Here is a tiny trained network, its code and every weight. The questions are about switching its units off for an input and a class, where a switched-off unit gives its printed mean instead of its output.

import numpy as np


def w(rows, s, z=0):
    codes = np.array(rows[::2]) - 128.0
    scale = np.full(codes.shape[1], s)
    scale[-1] = z or s
    return codes * scale


def f(y):
    return np.maximum(y, 0)


def log_softmax(a):
    a = a - a.max(-1, keepdims=True)
    return a - np.log(np.exp(a).sum(-1, keepdims=True))


def net(x, mask):
    res = np.array(x, float).reshape(1, 5) / 4 @ E
    y = f(res @ A[0][:, :-1].T + A[0][:, -1])
    res = res + np.where(mask, y, B[0][:, -1]) @ B[0][:, :-1]
    return log_softmax(res[-1] @ U[:, :-1].T + U[:, -1])


A, B = {}, {}
E = w([
[78,95,215,137,28,24,109,144],'x0',
[137,136,123,161,131,111,143,127],'x1',
[136,181,89,150,174,52,1,226],'x2',
[88,161,113,45,200,14,207,86],'x3',
[6,134,17,168,76,123,143,161],'x4',
],0.0064)
A[0] = w([
[91,140,77,138,141,156,129,108,104],'N1',
[124,106,152,111,101,177,212,59,87],'N2',
[119,111,188,103,111,129,121,153,84],'N3',
[81,143,131,79,167,80,169,130,54],'N4',
[130,131,118,121,150,84,78,139,126],'N5',
[134,138,108,136,165,96,57,137,118],'N6',
[155,141,121,128,180,172,132,136,140],'N7',
[119,147,134,128,135,124,137,126,65],'N8',
[191,143,133,123,151,125,131,137,116],'N9',
[130,152,117,136,152,111,97,155,116],'N10',
[127,131,95,143,149,94,67,130,118],'N11',
[108,117,219,119,57,49,120,172,139],'N12',
[24,113,13,136,62,116,137,143,62],'N13',
[210,109,207,108,171,119,113,123,38],'N14',
[130,133,111,138,126,109,138,105,70],'N15',
[120,156,86,123,94,131,130,126,55],'N16',
[123,121,166,164,118,103,122,126,148],'N17',
[161,144,70,132,187,162,111,116,137],'N18',
[116,104,136,147,140,156,144,114,65],'N19',
[94,106,88,156,119,138,138,148,69],'N20',
[148,150,121,149,151,142,153,156,184],'N21',
[245,128,254,126,205,111,119,103,35],'N22',
[145,155,94,113,190,44,1,169,121],'N23',
[161,111,134,209,40,234,64,164,60],'N24',
[146,171,80,119,204,203,166,144,130],'N25',
[115,108,167,149,55,91,112,130,176],'N26',
[127,123,135,143,162,106,108,158,159],'N27',
[174,124,91,109,174,163,140,135,160],'N28',
[146,134,117,153,115,97,135,153,182],'N29',
[84,122,108,53,239,23,200,111,49],'N30',
[106,181,85,143,109,122,135,134,44],'N31',
[153,115,114,137,164,99,97,143,117],'N32',
[114,134,144,111,126,130,172,127,123],'N33',
[173,114,17,127,221,200,139,120,124],'N34',
[152,128,144,167,97,98,156,130,188],'N35',
[116,122,129,137,94,151,198,109,106],'N36',
[149,162,161,109,71,161,203,116,113],'N37',
[180,130,142,190,77,182,91,149,5],'N38',
[128,135,127,105,159,79,161,134,16],'N39',
[133,135,80,134,120,136,153,142,135],'N40',
[114,117,161,116,97,173,255,106,86],'N41',
[127,130,147,120,70,99,138,145,162],'N42',
[81,97,77,139,129,144,154,119,82],'N43',
[141,142,94,129,160,126,88,130,155],'N44',
[107,133,118,106,142,113,144,127,49],'N45',
[96,148,204,113,19,47,98,112,140],'N46',
],0.0096,0.0015)
B[0] = w([
[94,156,114,112,155,121,136,157,177],'N1',
[127,63,167,159,70,140,126,194,224],'N2',
[117,138,113,148,143,113,138,128,160],'N3',
[191,159,118,127,108,127,112,77,190],'N4',
[137,96,144,141,99,145,132,147,175],'N5',
[129,90,145,148,90,137,141,165,185],'N6',
[111,113,126,124,167,116,133,99,176],'N7',
[138,122,119,125,120,132,123,121,133],'N8',
[93,144,114,117,136,127,135,157,162],'N9',
[130,100,147,131,107,136,139,153,169],'N10',
[123,101,145,140,102,148,141,164,179],'N11',
[87,82,135,136,215,123,130,70,221],'N12',
[64,238,87,82,157,129,144,224,249],'N13',
[79,207,81,108,127,125,139,190,199],'N14',
[138,128,129,117,119,135,118,122,138],'N15',
[110,158,120,119,130,125,135,145,154],'N16',
[115,117,129,121,153,127,128,106,160],'N17',
[102,94,135,133,170,119,129,86,195],'N18',
[141,113,143,140,113,112,116,146,151],'N19',
[105,172,116,105,141,127,130,159,170],'N20',
[121,110,138,126,148,135,120,117,157],'N21',
[51,242,67,76,147,131,139,219,236],'N22',
[142,51,175,163,45,154,145,197,248],'N23',
[250,179,112,119,66,111,120,42,254],'N24',
[99,79,139,141,191,107,120,74,218],'N25',
[109,110,135,124,193,122,127,89,196],'N26',
[129,99,140,127,106,137,135,140,162],'N27',
[104,114,131,147,166,114,130,101,185],'N28',
[121,103,135,123,122,131,126,133,155],'N29',
[243,180,112,125,75,131,101,24,252],'N30',
[107,149,117,107,127,146,130,156,166],'N31',
[122,102,134,137,110,145,130,149,163],'N32',
[145,118,137,152,107,131,130,131,158],'N33',
[84,82,151,139,211,100,120,62,243],'N34',
[121,112,136,128,145,128,114,122,159],'N35',
[128,91,143,137,100,139,127,166,185],'N36',
[133,81,145,145,96,138,132,173,189],'N37',
[196,155,122,107,84,122,118,71,199],'N38',
[174,152,126,124,107,131,110,101,164],'N39',
[103,139,123,111,142,126,127,142,163],'N40',
[138,60,162,155,73,148,126,192,226],'N41',
[115,115,132,138,169,121,119,112,170],'N42',
[101,160,116,115,138,131,134,172,180],'N43',
[128,90,154,139,116,134,135,140,171],'N44',
[156,141,120,127,120,120,124,120,151],'N45',
[88,80,126,140,221,118,127,61,226],'N46',
],0.02,0.0086)
U = w([
[104,55,150,138,204,104,122,81,219],'0',
[156,43,185,160,47,179,141,208,98],'1',
[100,201,77,68,126,139,143,202,175],'2',
[254,156,115,109,68,126,93,66,2],'3',
],0.011,0.00091)

Each question gives the input, the list of numbers given to net, and the class t.
The units are the neurons (one row each of A and B). Each row of codes is followed by its name. A weight is (code - 128) times the scale printed after its matrix; where a second scale follows, it is the last column's (A, B and U).
mask holds one flag per neuron, in row order. A switched-off neuron (its flag False) gives its mean, the last column of its row in B, instead of its output. The means were averaged over made-up inputs and are rounded, as every weight is.
A unit's drop is (log p(t) with every unit on - log p(t) with that unit switched off) / (log p(t) with every unit on - log p(t) with every unit switched off).
The circuit of an input: a set's keep is (log p(t) with only the set's units on - log p(t) with every unit switched off) / (log p(t) with every unit on - log p(t) with every unit switched off). Starting from the 12 units with the biggest drops (on a tie, the unit counted first), units are removed one at a time, each time the one whose removal leaves the highest keep (on an exact tie, the one counted first), for as long as the keep stays at least 0.8.
circuit, biggest first: the units of the circuit, biggest drop first
unit that matters most: the unit with the biggest drop
k most important neurons: the k neurons with the biggest drops, biggest first
drop when u is switched off: that unit's drop, to one decimal
input [-4,0,2,6,1], class 3: circuit, biggest first => (N30)
input [6,-6,3,-2,-7], class 2: 4 most important neurons => (N22; N14; N34; N25)
input [1,3,3,7,7], class 2: 4 most important neurons => (N13; N24; N38; N31)
input [-6,-4,7,-1,3], class 1: 2 most important neurons => (N23; N46)
input [8,1,5,-7,8], class 0: 3 most important neurons => (N46; N12; N22)
input [5,-4,6,1,4], class 1: 3 most important neurons => (N23; N34; N25)
input [0,-4,7,7,-7], class 1: 3 most important neurons => (N23; N13; N24)
input [-4,1,6,0,-6], class 1: 2 most important neurons => (N23; N13)
input [8,-5,7,-1,6], class 0: 2 most important neurons => (N46; N12)
input [-4,-6,3,6,-6], class 2: 2 most important neurons => (N22; N24)
input [3,-7,-6,8,6], class 3: 2 most important neurons => (N30; N4)
input [-6,-7,6,-3,-7], class 2: 4 most important neurons => (N22; N14; N46; N12)
input [-8,-8,-7,-7,-2], class 0: 2 most important neurons => (N34; N25)
input [5,7,3,-6,6], class 2: unit that matters most => N13
input [8,8,5,-8,-5], class 0: 3 most important neurons => (N12; N46; N30)
input [-8,-7,5,5,6], class 0: drop when N34 is switched off => 0.5
input [5,3,3,-8,1], class 3: drop when N24 is switched off => 1.4
input [0,-3,-8,5,8], class 1: drop when N2 is switched off => 2.3
